Here is a tiny trained network, its code and every weight. The questions are about switching its units off for an input and a class, where a switched-off unit gives its printed mean instead of its output.

import numpy as np


def w(rows, s, z=0):
    codes = np.array(rows[::2]) - 128.0
    scale = np.full(codes.shape[1], s)
    scale[-1] = z or s
    return codes * scale


def norm(h):
    return h / np.sqrt((h * h).mean(-1, keepdims=True) + 1e-5)


def f(y):
    return y / 2 * (1 + np.tanh(0.7978845608 * (y + 0.044715 * y**3)))


def log_softmax(a):
    a = a - a.max(-1, keepdims=True)
    return a - np.log(np.exp(a).sum(-1, keepdims=True))


def net(x, mask):
    res = np.array(x, float).reshape(1, 4) / 4 @ E
    u = 0
    for l in range(2):
        y = f(norm(res) @ A[l][:, :-1].T + A[l][:, -1])
        res = res + np.where(mask[u : u + 7], y, B[l][:, -1]) @ B[l][:, :-1]
        u += 7
    return log_softmax(norm(res)[-1] @ U[:, :-1].T + U[:, -1])


A, B = {}, {}
E = w([
[42,131,227,122,193,151,64,145],'x0',
[137,142,114,95,126,109,126,148],'x1',
[209,151,146,137,162,232,103,228],'x2',
[69,89,95,158,93,131,254,239],'x3',
],0.0096)
A[0] = w([
[153,99,200,84,128,174,97,139,29],'0.n0',
[20,164,175,103,146,146,133,179,1],'0.n1',
[214,167,71,121,101,142,90,49,125],'0.n2',
[85,124,192,104,170,103,21,133,44],'0.n3',
[158,103,120,156,117,176,100,244,41],'0.n4',
[82,128,97,108,100,97,71,65,248],'0.n5',
[210,127,172,143,146,185,118,195,183],'0.n6',
],0.011,0.0033)
B[0] = w([
[118,174,79,131,90,116,132,196,164],'0.n0',
[112,34,194,144,138,117,135,181,193],'0.n1',
[122,34,188,149,158,122,122,193,254],'0.n2',
[85,182,82,106,92,151,139,70,212],'0.n3',
[175,119,157,44,94,160,106,11,200],'0.n4',
[145,134,160,151,134,115,242,159,225],'0.n5',
[194,86,131,190,214,119,47,142,237],'0.n6',
],0.012,0.0087)
A[1] = w([
[149,127,132,155,164,118,71,178,109],'1.n0',
[227,133,144,129,144,97,148,96,130],'1.n1',
[84,230,126,83,100,152,183,45,101],'1.n2',
[92,105,146,145,99,148,164,169,192],'1.n3',
[128,121,49,132,60,94,166,118,78],'1.n4',
[125,237,108,124,154,176,49,136,60],'1.n5',
[247,175,71,134,123,209,174,56,3],'1.n6',
],0.015,0.0032)
B[1] = w([
[127,189,124,54,113,171,88,80,235],'1.n0',
[9,169,166,108,120,111,156,165,246],'1.n1',
[186,92,154,98,165,183,11,184,199],'1.n2',
[192,189,84,121,125,102,140,113,253],'1.n3',
[76,135,97,151,117,181,59,67,213],'1.n4',
[123,108,22,171,70,101,199,82,201],'1.n5',
[92,111,133,178,115,49,226,179,198],'1.n6',
],0.013,0.0076)
U = w([
[124,85,210,161,98,28,242,169,245],'0',
[209,89,244,79,171,168,1,156,18],'1',
[148,143,36,165,58,130,91,58,83],'2',
],0.0098,0.0013)

Each question gives the input, the list of numbers given to net, and the class t.
The units are the neurons (one row each of A and B). Each row of codes is followed by its name. A weight is (code - 128) times the scale printed after its matrix; where a second scale follows, it is the last column's (A, B and U).
mask holds one flag per neuron, layer by layer. A switched-off neuron (its flag False) gives its mean, the last column of its row in B, instead of its output. The means were averaged over made-up inputs and are rounded, as every weight is.
A unit's drop is (log p(t) with every unit on - log p(t) with that unit switched off) / (log p(t) with every unit on - log p(t) with every unit switched off).
The circuit of an input: a set's keep is (log p(t) with only the set's units on - log p(t) with every unit switched off) / (log p(t) with every unit on - log p(t) with every unit switched off). Starting from the 12 units with the biggest drops (on a tie, the unit counted first), units are removed one at a time, each time the one whose removal leaves the highest keep (on an exact tie, the one counted first), for as long as the keep stays at least 0.8.
units of the circuit, in order: the units of the circuit, biggest drop first
unit that matters most: the unit with the biggest drop
top k neurons: the k neurons with the biggest drops, biggest first
top k neurons in layer l: the k neurons of layer l with the biggest drops, biggest first
input [-2,-2,-8,1], class 2: top 2 neurons in layer 0 -> (0.n2, 0.n6)
input [8,-8,1,6], class 1: units of the circuit, in order -> (0.n5)
input [3,-3,8,-1], class 2: units of the circuit, in order -> (1.n5, 0.n2)
input [7,1,8,-1], class 2: top 3 neurons in layer 0 -> (0.n2, 0.n3, 0.n0)
input [-2,-3,-8,4], class 2: units of the circuit, in order -> (0.n2, 1.n4)
input [1,7,3,8], class 1: top 3 neurons in layer 0 -> (0.n1, 0.n3, 0.n5)
input [-6,-5,1,-6], class 1: top 4 neurons -> (0.n2, 1.n6, 1.n0, 1.n5)
input [3,-6,-3,0], class 1: top 2 neurons -> (0.n2, 0.n3)
input [4,-7,-7,-2], class 1: top 2 neurons -> (1.n2, 0.n2)
input [-5,5,0,-1], class 0: top 3 neurons -> (0.n6, 1.n2, 1.n4)
input [6,8,1,5], class 1: top 3 neurons in layer 1 -> (1.n6, 1.n1, 1.n5)
input [3,5,-7,0], class 1: top 2 neurons -> (0.n2, 1.n2)
input [-1,6,0,-3], class 0: top 2 neurons -> (0.n5, 0.n6)
input [2,-3,6,6], class 1: unit that matters most -> 0.n6
input [6,-4,-5,0], class 1: top 3 neurons in layer 0 -> (0.n3, 0.n2, 0.n6)
input [0,-7,-5,-3], class 0: top 2 neurons -> (0.n5, 0.n4)
input [1,3,4,-1], class 2: top 4 neurons -> (1.n5, 0.n6, 0.n5, 0.n2)
input [-6,0,-2,2], class 2: top 2 neurons -> (1.n4, 0.n4)
input [2,-6,1,4], class 1: top 2 neurons -> (0.n5, 1.n6)
input [0,3,-3,-6], class 0: unit that matters most -> 0.n2
input [-7,8,3,-1], class 1: top 2 neurons -> (0.n2, 0.n5)
